Below are the code and all the weights of a small trained network. Each question names an input and a class and asks about switching units off, where a switched-off unit gives its printed mean instead of its output.

import numpy as np


def w(rows, s, z=0):
    codes = np.array(rows[::2]) - 128.0
    scale = np.full(codes.shape[1], s)
    scale[-1] = z or s
    return codes * scale


def f(y):
    return y / 2 * (1 + np.tanh(0.7978845608 * (y + 0.044715 * y**3)))


def log_softmax(a):
    a = a - a.max(-1, keepdims=True)
    return a - np.log(np.exp(a).sum(-1, keepdims=True))


def net(x, mask):
    res = np.array(x, float).reshape(1, 3) / 4 @ E
    y = f(res @ A[0][:, :-1].T + A[0][:, -1])
    res = res + np.where(mask, y, B[0][:, -1]) @ B[0][:, :-1]
    return log_softmax(res[-1] @ U[:, :-1].T + U[:, -1])


A, B = {}, {}
E = w([
[220,111,26,134,127],'x0',
[214,135,187,75,211],'x1',
[65,136,94,2,83],'x2',
],0.0086)
A[0] = w([
[137,112,119,6,100,108],'N0',
[155,102,155,95,131,61],'N1',
[161,137,155,109,92,245],'N2',
[185,124,175,203,96,102],'N3',
[164,137,126,142,109,76],'N4',
[212,159,184,74,129,81],'N5',
[129,115,126,106,151,255],'N6',
[197,121,68,115,129,110],'N7',
[181,174,180,83,135,127],'N8',
[210,133,71,107,116,100],'N9',
[164,151,172,231,144,104],'N10',
[163,98,168,97,149,79],'N11',
[93,128,110,168,48,78],'N12',
[164,130,52,116,163,96],'N13',
[121,134,110,27,116,81],'N14',
[63,139,244,127,139,112],'N15',
[78,132,90,46,125,119],'N16',
[153,113,40,141,129,120],'N17',
[94,120,142,116,156,150],'N18',
[84,135,226,119,119,98],'N19',
[72,123,158,132,169,95],'N20',
[146,90,141,193,172,89],'N21',
[50,137,73,167,153,133],'N22',
[175,157,161,87,159,152],'N23',
[176,146,64,97,117,92],'N24',
[125,188,124,95,122,110],'N25',
[172,125,160,75,177,112],'N26',
[94,127,98,184,97,151],'N27',
[178,77,182,74,171,126],'N28',
[144,177,112,130,115,187],'N29',
[97,120,79,162,117,125],'N30',
],0.013,0.0086)
B[0] = w([
[161,166,86,130,198,220],'N0',
[130,134,77,160,109,125],'N1',
[113,148,240,74,152,235],'N2',
[151,130,89,130,186,216],'N3',
[143,121,90,135,126,126],'N4',
[77,150,62,159,92,191],'N5',
[122,138,253,82,156,246],'N6',
[152,112,123,82,94,203],'N7',
[82,139,117,141,102,192],'N8',
[172,95,115,115,85,203],'N9',
[170,158,86,129,210,254],'N10',
[110,139,76,155,101,152],'N11',
[77,151,79,186,88,185],'N12',
[169,92,105,131,92,181],'N13',
[157,134,63,151,183,193],'N14',
[199,93,106,90,64,246],'N15',
[152,149,88,156,187,216],'N16',
[157,113,118,121,79,201],'N17',
[134,141,151,103,125,159],'N18',
[184,97,83,105,77,209],'N19',
[155,122,100,127,100,158],'N20',
[135,183,94,104,169,201],'N21',
[76,151,123,145,106,189],'N22',
[81,126,143,155,115,207],'N23',
[159,142,95,103,96,175],'N24',
[135,131,114,127,142,139],'N25',
[87,133,103,178,100,196],'N26',
[70,165,142,138,120,205],'N27',
[70,148,118,164,102,213],'N28',
[128,126,172,119,130,176],'N29',
[95,136,115,133,108,174],'N30',
],0.034,0.0079)
U = w([
[152,176,86,119,254,143],'0',
[189,110,118,62,38,99],'1',
[12,158,118,180,97,204],'2',
[103,123,242,84,183,222],'3',
[97,58,140,177,152,1],'4',
],0.012,0.0028)

Each question gives the input, the list of numbers given to net, and the class t.
The units are the neurons (one row each of A and B). Each row of codes is followed by its name. A weight is (code - 128) times the scale printed after its matrix; where a second scale follows, it is the last column's (A, B and U).
mask holds one flag per neuron, in row order. A switched-off neuron (its flag False) gives its mean, the last column of its row in B, instead of its output. The means were averaged over made-up inputs and are rounded, as every weight is.
A unit's drop is (log p(t) with every unit on - log p(t) with that unit switched off) / (log p(t) with every unit on - log p(t) with every unit switched off).
The circuit of an input: a set's keep is (log p(t) with only the set's units on - log p(t) with every unit switched off) / (log p(t) with every unit on - log p(t) with every unit switched off). Starting from the 12 units with the biggest drops (on a tie, the unit counted first), units are removed one at a time, each time the one whose removal leaves the highest keep (on an exact tie, the one counted first), for as long as the keep stays at least 0.8.
circuit, biggest first: the units of the circuit, biggest drop first
top k neurons: the k neurons with the biggest drops, biggest first
drop of u: that unit's drop, to one decimal
input [-5,5,2], class 1: circuit, biggest first -> N15
input [2,5,4], class 2: top 3 neurons -> N10; N28; N26
input [-4,-4,-2], class 1: top 4 neurons -> N15; N28; N23; N26
input [-5,8,7], class 2: top 2 neurons -> N28; N26
input [-6,-2,-5], class 1: top 2 neurons -> N15; N19
input [6,6,-5], class 1: top 2 neurons -> N9; N7
input [4,-5,-3], class 2: top 2 neurons -> N15; N27
input [-7,-4,7], class 0: top 3 neurons -> N16; N0; N14
input [-8,-3,6], class 1: drop of N15 -> 8.5
input [-5,-4,-1], class 1: drop of N15 -> 0.2
input [-2,-1,-3], class 3: drop of N12 -> 0.0
